Below is a small trained network, with its code and all its weights. Each question gives an input and a class and asks what happens when units are switched off, that is, made to give their printed mean instead of their output.

import numpy as np


def w(rows, s, z=0):
    codes = np.array(rows[::2]) - 128.0
    scale = np.full(codes.shape[1], s)
    scale[-1] = z or s
    return codes * scale


def norm(h):
    return h / np.sqrt((h * h).mean(-1, keepdims=True) + 1e-5)


def f(y):
    return np.maximum(y, 0)


def log_softmax(a):
    a = a - a.max(-1, keepdims=True)
    return a - np.log(np.exp(a).sum(-1, keepdims=True))


def net(x, mask):
    res = np.array(x, float).reshape(1, 4) / 4 @ E
    u = 0
    for l in range(4):
        y = f(norm(res) @ A[l][:, :-1].T + A[l][:, -1])
        res = res + np.where(mask[u : u + 3], y, B[l][:, -1]) @ B[l][:, :-1]
        u += 3
    return log_softmax(norm(res)[-1] @ U[:, :-1].T + U[:, -1])


A, B = {}, {}
E = w([
[105,83,87,249,88,19,162,105,125,153,97,79],'x0',
[22,183,158,115,103,117,95,122,84,130,169,73],'x1',
[127,127,131,131,125,129,125,122,130,127,130,130],'x2',
[130,116,163,139,120,145,144,82,201,198,78,27],'x3',
],0.02)
A[0] = w([
[5,173,137,103,119,126,105,122,70,128,167,69,173],'L0N0',
[129,145,176,66,138,209,109,106,180,147,110,38,2],'L0N1',
[95,159,163,55,119,202,93,128,118,125,156,140,121],'L0N2',
],0.021,0.0081)
B[0] = w([
[97,146,199,173,140,64,99,189,2,73,147,71,250],'L0N0',
[129,137,176,61,75,166,201,176,220,182,189,20,227],'L0N1',
[146,184,161,86,209,157,81,68,49,69,133,176,247],'L0N2',
],0.0099,0.022)
A[1] = w([
[162,141,105,112,160,130,111,72,58,73,128,240,51],'L1N0',
[123,123,72,165,124,100,105,136,67,91,142,254,81],'L1N1',
[138,162,89,39,142,220,110,94,195,142,145,199,2],'L1N2',
],0.034,0.0044)
B[1] = w([
[45,99,76,138,151,169,7,47,171,181,18,167,254],'L1N0',
[128,156,109,86,61,85,202,175,106,99,236,104,238],'L1N1',
[98,46,171,157,49,80,168,239,89,126,113,118,212],'L1N2',
],0.018,0.032)
A[2] = w([
[135,203,168,2,164,230,89,105,119,109,175,151,149],'L2N0',
[174,146,124,152,246,145,60,91,73,66,71,224,1],'L2N1',
[150,173,207,176,198,170,65,105,136,146,108,67,20],'L2N2',
],0.04,0.0028)
B[2] = w([
[153,203,207,91,249,154,88,165,208,119,210,100,254],'L2N0',
[200,80,103,182,106,176,89,132,2,179,122,236,192],'L2N1',
[94,114,119,99,100,149,139,63,171,122,50,127,224],'L2N2',
],0.023)
A[3] = w([
[223,129,10,128,124,129,190,74,227,154,167,177,38],'L3N0',
[253,118,75,172,185,157,148,61,199,160,105,150,3],'L3N1',
[227,70,161,172,155,160,194,159,182,152,90,140,29],'L3N2',
],0.039,0.0026)
B[3] = w([
[192,80,124,84,216,140,208,5,119,192,191,149,224],'L3N0',
[103,201,69,192,161,155,61,167,164,116,58,134,212],'L3N1',
[213,140,138,168,104,147,144,188,106,112,96,143,253],'L3N2',
],0.029,0.018)
U = w([
[42,44,74,134,70,127,81,146,163,163,63,205,76],'0',
[141,83,84,102,145,92,224,37,118,171,204,162,48],'1',
[200,74,203,142,70,152,197,236,141,142,99,142,125],'2',
[200,162,102,200,193,164,172,83,167,165,58,137,200],'3',
[123,170,183,139,203,175,25,150,81,125,149,201,248],'4',
[82,188,109,191,100,30,129,186,52,53,207,121,32],'5',
[127,202,248,88,199,154,141,150,227,87,151,59,81],'6',
[78,143,165,191,73,82,180,41,141,107,12,37,162],'7',
],0.016,0.0013)

Each question gives the input, the list of numbers given to net, and the class t.
The units are the neurons (one row each of A and B). Each row of codes is followed by its name. A weight is (code - 128) times the scale printed after its matrix; where a second scale follows, it is the last column's (A, B and U).
mask holds one flag per neuron, layer by layer. A switched-off neuron (its flag False) gives its mean, the last column of its row in B, instead of its output. The means were averaged over made-up inputs and are rounded, as every weight is.
A unit's drop is (log p(t) with every unit on - log p(t) with that unit switched off) / (log p(t) with every unit on - log p(t) with every unit switched off).
The circuit of an input: a set's keep is (log p(t) with only the set's units on - log p(t) with every unit switched off) / (log p(t) with every unit on - log p(t) with every unit switched off). Starting from all 12 units, units are removed one at a time, each time the one whose removal leaves the highest keep (on an exact tie, the one counted first), for as long as the keep stays at least 0.8.
units of the circuit, in order: the units of the circuit, biggest drop first
top k neurons: the k neurons with the biggest drops, biggest first
top k neurons in layer l: the k neurons of layer l with the biggest drops, biggest first
drop when u is switched off: that unit's drop, to one decimal
input [-2,-2,-6,0], class 0: top neuron in layer 0	(L0N0)
input [3,3,5,3], class 7: top 2 neurons	(L1N1, L1N2)
input [1,8,-6,5], class 7: top 3 neurons	(L0N0, L1N1, L2N0)
input [3,-7,7,0], class 1: top 2 neurons	(L0N1, L0N2)
input [-6,-2,8,7], class 2: units of the circuit, in order	(L1N2, L0N0)
input [7,5,7,-1], class 5: top 2 neurons	(L1N0, L0N1)
input [-5,0,-3,4], class 2: top 3 neurons	(L1N2, L0N0, L0N1)
input [-3,-6,6,-3], class 0: top 2 neurons	(L1N0, L0N1)
input [5,-2,8,-3], class 1: top 3 neurons	(L0N0, L1N2, L0N2)
input [0,-4,8,8], class 2: top 3 neurons	(L1N0, L0N1, L0N0)
input [4,4,4,1], class 7: top 3 neurons	(L1N1, L1N2, L2N0)
input [4,-3,-1,-3], class 1: top 2 neurons	(L0N0, L0N2)
input [-5,7,3,1], class 6: top 2 neurons	(L0N1, L2N0)
input [1,6,7,0], class 5: top neuron	(L0N0)
input [6,2,3,3], class 7: top 3 neurons	(L1N1, L2N0, L1N0)
input [1,-2,-1,3], class 3: top 4 neurons	(L0N2, L1N2, L1N1, L0N0)
input [3,4,-8,-2], class 5: top 2 neurons	(L0N1, L1N0)
input [4,-3,-1,-5], class 1: top 2 neurons in layer 0	(L0N0, L0N2)
input [4,5,0,5], class 7: top 2 neurons in layer 1	(L1N1, L1N2)
input [-1,-5,-6,2], class 2: top 2 neurons in layer 0	(L0N0, L0N2)
input [5,6,5,0], class 5: units of the circuit, in order	(L1N0)
input [4,0,8,-1], class 1: top 2 neurons in layer 0	(L0N0, L0N2)
input [-5,-5,-5,0], class 0: top 2 neurons in layer 1	(L1N0, L1N2)
input [-6,-6,-6,-8], class 0: top 2 neurons in layer 1	(L1N0, L1N2)
input [-2,-6,2,0], class 0: top 2 neurons in layer 0	(L0N1, L0N0)
input [-8,-4,-5,-2], class 0: top 2 neurons in layer 1	(L1N2, L1N0)
input [5,-6,-1,-8], class 1: top neuron in layer 1	(L1N1)
input [-6,-4,-4,-7], class 0: top 2 neurons in layer 1	(L1N0, L1N2)
input [7,7,-1,7], class 7: drop when L1N1 is switched off	3.6
